x =
[[-10 -35  30   6 -12  -1]
 [-14  19 -22  -6 -17  -4]]
Counting starts at 0.
The entry at row 1, column 2?
Answer: -22
The entry directly below the smallest entry?
Answer: 19
The entry directly above 19?
Answer: -35
The top-right entry is -1
The entry just right of -22 -> -6
The entry in the top-left corner?
Answer: -10

B =
[[-19  23 -14 -19]
 [-16  22  -9  -1]
 [-19  15 -20  -1]
 [-17  25 -10 -10]
 [-15  21 -11 -10]
 [-17  20  -5  -6]
 [-12  26 -10 -14]
 [-30  34 -26 -20]
 [  5   8  -1  -5]
 [  1  11   0  -3]
 [-22  22 -19 -14]]
Report the second entry in reading order.
Answer: 23
The entry just right of the smallest entry: 34
The top entry of the column that holds the smallest entry: -19
Report the 3rd largest entry.
Answer: 25
The bottom-right entry -> -14
The smallest entry in the first column -> -30
The entry directly above 15 -> 22
Report the entry just right of 15.
Answer: -20
Report the entry in the top-right corner.
Answer: -19
Report the fifth entry, reading row by row.
Answer: -16
Report the last entry of the largest entry's row.
Answer: -20
Report the entry just right of -9.
Answer: -1
Report the second largest entry.
Answer: 26
The entry just right of the largest entry is -26
Report the entry in the bottom-left corner.
Answer: -22
Report the entry directly below -11.
Answer: -5
Report the fifth entry from the end, reading row by row.
Answer: -3
The entry directly below the largest entry is 8

Read these off the array that follows. Rows and columns are numbered from 0.
1) Read off the entry in row 2 and column 0.
2) Read off the entry in row 0 and column 1.
3) Read off the entry at row 1, column 0.
4) Read off the entry in the bottom-left corner.
5) Read off the maximum.
6) Read off the entry in row 0 and column 2.
7) Read off the entry just left of -30.
8) Read off the bottom entry of the column that holds the largest entry.
[[  4   9  -1  30]
 [  4   9 -21   1]
 [  5   5   7 -30]
 [  4   9  -5   4]]
1) 5
2) 9
3) 4
4) 4
5) 30
6) -1
7) 7
8) 4

Read these off the array that follows.
1) The first entry in reading order?
2) The smallest entry in the first column?
3) The last entry, reading row by row?
4) The last entry in the row that holds the largest entry?
5) The 3rd-last entry, reading row by row?
6) The 2nd entry in reading order?
7) The smallest entry in the first row?
8) The bottom-left entry?
[[ -7  -9  -9  -3  -1   7  26 -12   8   9   4 -11  -6]
 [-17   2   2  13  17   7  15 -10   6   8   5   9  10]
 [ -8   2   3 -12   3   9  21  -8  19  12   8  -5  10]
 [ -3  -6   4  10   7   8  29  -3  12  -9  -7   4   6]
 [-12  -4 -12   3   4   9  10  -6  13 -10  -3  -2  27]
 [ -5  13 -13  18  -8   4  27 -12  -1  12  -6  11   3]
 [ 10   1  -7 -11   7   8  14  -5  -3   2  -8   8  19]
 [-18  -6  -5  17   4  13  22 -20  13   3   7  -7  -2]
 [  2  14 -17  -8   2  -1  25 -21  12  14  -1   6   2]
 [-13  -9   1  13  -4  10  27   1  13  -4  -1  -6   5]
 [-16  -7   3   4  -1  10  30  -8   3  10   0  -2  -1]
 [ -6  11 -12  -2  -6   3  31 -16   8  13  -6   7   4]
 [  2  -6  -3  23  11   8  26 -10   2  -7  -5   6  -5]
 [ -8 -10 -14   1  13   8  13 -23  19  -5   7 -12   4]]
1) -7
2) -18
3) 4
4) 4
5) 7
6) -9
7) -12
8) -8

[[  1  -1 -23   9  13]
 [ 12  -8 -10  18   6]
 [-19 -17  14   8 -17]
 [ 15   1  -8   4 -17]
 [ 19  25 -23   8  -6]
 [-11 -13  11 -35  14]]
Rows and columns are numbered from 0.
The entry in the bottom-right corner: 14
The entry directly above 15 is -19
Which number is the entry just left of the smallest entry?
A: 11
The bottom entry of the column that holds the smallest entry -> -35
The entry in row 0 and column 2 -> -23
The entry at row 0, column 1 -> -1
The entry at row 1, column 0: 12
Which number is the entry just left of 18?
A: -10
Which number is the entry directly above the largest entry?
A: 1
Which number is the top-left entry?
A: 1
Which number is the entry just right of 18?
A: 6
Which number is the entry just right of 12?
A: -8
The entry in the bottom-left corner is -11
Which number is the entry in the top-right corner?
A: 13

m = [38, -44, 17, 35, 37, 33, -36, -20, -45, -18, -22, 3, -22, -23, -43, -29]
Find the entry just right of the smallest entry.
-18
The smallest entry -> -45

a = [ 18 -29 -16  13   0 -19  -7  28 -13  20  -1  25   3   7  -4 -34]
Which number is the entry just right of -29?
Answer: -16
The entry just right of -19 is -7
The 3rd largest entry -> 20
Which number is the first entry from the left?
Answer: 18
Which number is the 3rd entry from the right?
Answer: 7
Which number is the 4th entry?
Answer: 13

array([[170, 187, 138, 101,  96,  89, 148, 143, 151, 154, 133, 144, 178],
       [146, 160, 157, 115, 160, 237,  55, 129, 136, 173, 164, 101, 139],
       [137, 190, 151, 166, 179,  91, 176, 118, 130, 138, 131, 158, 109],
       [137, 136, 214, 143, 133,  90, 229, 139, 159,  75, 152, 192, 128],
       [173,  57, 194, 153,  97, 153,  49, 144,  99, 163, 134,  88, 155]])
Indices start at 0.
Which number is the entry in row 1 and column 1?
Answer: 160
The bottom-right entry -> 155
Which number is the top-left entry?
Answer: 170
Which number is the entry directly above 88?
Answer: 192
The entry at row 2, column 0 is 137
The entry just right of 157: 115
Which number is the entry in row 1 and column 2?
Answer: 157
Which number is the entry in row 0 and column 1?
Answer: 187
The centre entry: 176
Which number is the entry directly above the largest entry?
Answer: 89
Which number is the entry at row 1, column 0?
Answer: 146
The entry at row 0, column 2: 138
The top entry of the column that holds the smallest entry: 148
Which number is the bottom entry of the column that holds the largest entry?
Answer: 153
The entry in the bottom-left corner is 173
The top-right entry -> 178
The entry directly below 154 -> 173
Which number is the entry directly below the centre entry?
Answer: 229
Which number is the entry just right of 159?
Answer: 75
The entry just left of 75 -> 159
The entry just right of the largest entry is 55
Which number is the largest entry?
Answer: 237
The entry just left of 192 -> 152
Which number is the entry directly below the largest entry?
Answer: 91
Which number is the entry directly below 157?
Answer: 151
